Below are the code and all the weights of a small trained network. Each question names an input and a class and asks about switching units off, where a switched-off unit gives its printed mean instead of its output.

import numpy as np


def w(rows, s, z=0):
    codes = np.array(rows[::2]) - 128.0
    scale = np.full(codes.shape[1], s)
    scale[-1] = z or s
    return codes * scale


def f(y):
    return np.maximum(y, 0)


def log_softmax(a):
    a = a - a.max(-1, keepdims=True)
    return a - np.log(np.exp(a).sum(-1, keepdims=True))


def net(x, mask):
    res = np.array(x, float).reshape(1, 4) / 4 @ E
    y = f(res @ A[0][:, :-1].T + A[0][:, -1])
    res = res + np.where(mask, y, B[0][:, -1]) @ B[0][:, :-1]
    return log_softmax(res[-1] @ U[:, :-1].T + U[:, -1])


A, B = {}, {}
E = w([
[146,60,166,52,90,127,136,2],'x0',
[40,148,193,111,168,206,134,115],'x1',
[136,217,167,67,216,86,162,93],'x2',
[143,178,143,115,112,6,17,118],'x3',
],0.0075)
A[0] = w([
[76,203,140,183,156,69,34,180,183],'neuron 0',
[33,97,163,127,146,196,192,90,244],'neuron 1',
[111,128,101,187,124,199,161,180,254],'neuron 2',
[153,215,105,124,182,40,128,119,254],'neuron 3',
[151,60,109,131,41,86,40,109,159],'neuron 4',
[146,138,84,183,122,146,179,216,166],'neuron 5',
[125,160,185,102,146,107,128,77,93],'neuron 6',
[127,96,1,170,116,150,108,157,182],'neuron 7',
[225,127,130,68,176,93,195,42,191],'neuron 8',
[167,243,160,88,162,61,124,67,180],'neuron 9',
[81,177,162,114,184,186,171,124,195],'neuron 10',
],0.0081,0.0031)
B[0] = w([
[138,74,216,112,167,224,57,152,236],'neuron 0',
[131,131,255,39,104,223,24,130,254],'neuron 1',
[91,13,115,39,52,110,139,179,229],'neuron 2',
[60,60,147,63,82,186,62,187,245],'neuron 3',
[215,214,191,94,74,82,59,60,241],'neuron 4',
[87,55,101,80,99,113,185,226,208],'neuron 5',
[44,38,33,139,161,96,195,236,185],'neuron 6',
[181,109,56,112,175,71,227,127,206],'neuron 7',
[119,22,130,142,186,165,120,165,238],'neuron 8',
[14,78,132,50,91,164,173,226,252],'neuron 9',
[123,169,182,50,54,209,76,61,219],'neuron 10',
],0.0063,0.0078)
U = w([
[107,101,253,62,115,205,50,148,156],'0',
[246,179,83,121,94,44,147,56,155],'1',
[32,181,55,197,231,92,170,63,3],'2',
[76,225,58,189,213,129,130,117,34],'3',
[132,196,104,161,153,115,173,106,52],'4',
[76,54,2,92,154,120,253,193,169],'5',
[209,104,135,173,223,150,111,87,114],'6',
],0.0076,0.0035)

Each question gives the input, the list of numbers given to net, and the class t.
The units are the neurons (one row each of A and B). Each row of codes is followed by its name. A weight is (code - 128) times the scale printed after its matrix; where a second scale follows, it is the last column's (A, B and U).
mask holds one flag per neuron, in row order. A switched-off neuron (its flag False) gives its mean, the last column of its row in B, instead of its output. The means were averaged over made-up inputs and are rounded, as every weight is.
A unit's drop is (log p(t) with every unit on - log p(t) with that unit switched off) / (log p(t) with every unit on - log p(t) with every unit switched off).
The circuit of an input: a set's keep is (log p(t) with only the set's units on - log p(t) with every unit switched off) / (log p(t) with every unit on - log p(t) with every unit switched off). Starting from all 11 units, units are removed one at a time, each time the one whose removal leaves the highest keep (on an exact tie, the one counted first), for as long as the keep stays at least 0.8.
circuit, biggest first: the units of the circuit, biggest drop first
most important unit: the unit with the biggest drop
k most important neurons: the k neurons with the biggest drops, biggest first
drop of u: that unit's drop, to one decimal
input [-7,2,-1,-2], class 5: most important unit : neuron 5
input [5,-1,8,4], class 5: circuit, biggest first : (neuron 6; neuron 1)
input [2,-1,7,1], class 5: circuit, biggest first : (neuron 1; neuron 6)
input [4,-2,5,2], class 5: circuit, biggest first : (neuron 1; neuron 6)
input [-6,3,-5,-4], class 5: 2 most important neurons : (neuron 7; neuron 5)
input [-7,-4,-7,4], class 5: 3 most important neurons : (neuron 7; neuron 1; neuron 5)
input [-5,1,-4,-8], class 5: 2 most important neurons : (neuron 7; neuron 5)
input [0,-6,-3,5], class 1: 2 most important neurons : (neuron 1; neuron 4)
input [7,2,7,5], class 5: 2 most important neurons : (neuron 6; neuron 1)
input [3,-8,-8,-2], class 1: drop of neuron 4 : 0.3
input [4,-6,-3,-7], class 5: drop of neuron 7 : 0.2
input [6,-5,-8,-2], class 1: drop of neuron 4 : 0.1
